Below is a small trained network, with its code and all its weights. Each question gives an input and a class and asks what happens when units are switched off, that is, made to give their printed mean instead of their output.

import numpy as np


def w(rows, s, z=0):
    codes = np.array(rows[::2]) - 128.0
    scale = np.full(codes.shape[1], s)
    scale[-1] = z or s
    return codes * scale


def norm(h):
    return h / np.sqrt((h * h).mean(-1, keepdims=True) + 1e-5)


def f(y):
    return np.maximum(y, 0)


def log_softmax(a):
    a = a - a.max(-1, keepdims=True)
    return a - np.log(np.exp(a).sum(-1, keepdims=True))


def net(x, mask):
    res = np.array(x, float).reshape(1, 5) / 4 @ E
    u = 0
    for l in range(3):
        y = f(norm(res) @ A[l][:, :-1].T + A[l][:, -1])
        res = res + np.where(mask[u : u + 6], y, B[l][:, -1]) @ B[l][:, :-1]
        u += 6
    return log_softmax(norm(res)[-1] @ U[:, :-1].T + U[:, -1])


A, B = {}, {}
E = w([
[79,205,161,95,170,125,111,131],'x0',
[34,171,225,228,162,183,197,158],'x1',
[125,53,215,33,82,77,30,165],'x2',
[67,24,153,88,7,84,253,155],'x3',
[253,121,160,103,167,233,185,94],'x4',
],0.0056)
A[0] = w([
[116,151,128,148,198,135,214,113,70],'L0N0',
[105,63,131,97,2,173,114,98,91],'L0N1',
[102,149,66,80,125,95,166,87,7],'L0N2',
[194,167,94,99,182,106,130,127,127],'L0N3',
[152,116,164,116,175,98,129,111,27],'L0N4',
[198,106,152,103,94,76,97,150,144],'L0N5',
],0.0086,0.0021)
B[0] = w([
[213,140,167,159,136,72,158,150,224],'L0N0',
[79,81,142,51,197,109,109,146,254],'L0N1',
[196,236,178,160,1,65,135,169,171],'L0N2',
[77,69,105,90,94,146,175,90,224],'L0N3',
[164,136,169,144,186,138,49,133,148],'L0N4',
[48,74,77,115,150,127,176,91,234],'L0N5',
],0.0077,0.0047)
A[1] = w([
[228,103,110,105,115,212,114,145,6],'L1N0',
[141,110,137,37,76,89,188,112,252],'L1N1',
[97,91,177,217,92,183,2,79,53],'L1N2',
[164,153,197,202,41,112,121,97,33],'L1N3',
[118,64,203,96,130,103,160,171,149],'L1N4',
[107,107,198,200,189,234,253,103,91],'L1N5',
],0.0079,0.0014)
B[1] = w([
[140,122,155,120,211,57,29,135,174],'L1N0',
[52,82,62,81,60,201,251,109,252],'L1N1',
[163,161,82,62,73,97,188,216,159],'L1N2',
[144,147,75,189,103,195,129,187,162],'L1N3',
[84,108,64,124,243,134,130,109,236],'L1N4',
[120,233,103,221,186,1,90,46,254],'L1N5',
],0.0069,0.0066)
A[2] = w([
[130,162,85,120,184,48,178,66,161],'L2N0',
[234,170,53,6,174,170,77,33,130],'L2N1',
[65,73,121,133,2,157,153,75,36],'L2N2',
[110,152,106,39,129,31,192,114,251],'L2N3',
[211,153,79,44,113,174,52,111,18],'L2N4',
[77,110,203,105,212,165,41,167,147],'L2N5',
],0.0067,0.0021)
B[2] = w([
[87,109,173,38,46,118,26,117,242],'L2N0',
[88,60,110,64,112,194,122,202,207],'L2N1',
[66,106,118,105,198,76,136,150,184],'L2N2',
[181,110,142,179,158,223,132,162,255],'L2N3',
[83,65,182,112,111,180,254,162,155],'L2N4',
[180,106,161,45,65,182,148,161,176],'L2N5',
],0.0081,0.0076)
U = w([
[169,145,150,81,175,157,41,156,125],'0',
[73,10,94,44,125,185,191,161,194],'1',
[115,218,142,207,192,48,100,85,172],'2',
[179,166,95,166,91,125,178,158,2],'3',
],0.013,0.0032)

Each question gives the input, the list of numbers given to net, and the class t.
The units are the neurons (one row each of A and B). Each row of codes is followed by its name. A weight is (code - 128) times the scale printed after its matrix; where a second scale follows, it is the last column's (A, B and U).
mask holds one flag per neuron, layer by layer. A switched-off neuron (its flag False) gives its mean, the last column of its row in B, instead of its output. The means were averaged over made-up inputs and are rounded, as every weight is.
A unit's drop is (log p(t) with every unit on - log p(t) with that unit switched off) / (log p(t) with every unit on - log p(t) with every unit switched off).
The circuit of an input: a set's keep is (log p(t) with only the set's units on - log p(t) with every unit switched off) / (log p(t) with every unit on - log p(t) with every unit switched off). Starting from the 12 units with the biggest drops (on a tie, the unit counted first), units are removed one at a time, each time the one whose removal leaves the highest keep (on an exact tie, the one counted first), for as long as the keep stays at least 0.8.
circuit, biggest first: the units of the circuit, biggest drop first
k most important neurons: the k neurons with the biggest drops, biggest first
k most important neurons of layer l: the k neurons of layer l with the biggest drops, biggest first
drop when u is switched off: that unit's drop, to one decimal
input [0,-4,-3,0,-6], class 3: circuit, biggest first -> (L0N2; L0N1)
input [4,-5,-2,1,-4], class 3: circuit, biggest first -> (L0N2)
input [8,8,3,0,-6], class 0: circuit, biggest first -> (L2N5; L1N1)
input [-5,7,8,-3,4], class 0: circuit, biggest first -> (L1N5; L1N1)
input [-3,3,1,-6,-7], class 3: 4 most important neurons of layer 1 -> (L1N2; L1N5; L1N4; L1N0)
input [4,5,3,-1,0], class 0: 3 most important neurons of layer 2 -> (L2N0; L2N5; L2N2)
input [6,7,7,2,5], class 0: 2 most important neurons of layer 1 -> (L1N5; L1N1)
input [-8,1,-8,8,5], class 2: circuit, biggest first -> (L1N5; L2N1)
input [-8,-1,-8,2,-8], class 3: circuit, biggest first -> (L0N2; L0N5; L2N1)
input [1,3,1,-4,-6], class 0: 3 most important neurons -> (L1N1; L1N5; L0N2)
input [5,7,6,1,0], class 0: circuit, biggest first -> (L1N1; L0N3; L0N5)
input [-2,5,2,-6,1], class 2: 2 most important neurons -> (L0N1; L1N5)
input [7,0,1,-7,4], class 1: 3 most important neurons -> (L2N1; L2N4; L1N5)
input [3,7,4,-3,-2], class 0: 3 most important neurons -> (L2N5; L0N2; L1N1)
input [-1,6,-6,8,-7], class 2: 2 most important neurons -> (L1N5; L2N1)
input [3,1,-7,5,4], class 2: drop when L1N5 is switched off -> 0.3
input [-2,-6,-6,-8,1], class 1: drop when L0N0 is switched off -> 0.0
input [3,-7,5,-6,-6], class 1: drop when L1N5 is switched off -> 0.1
input [-3,5,5,-1,7], class 0: most important neuron of layer 0 -> (L0N4)
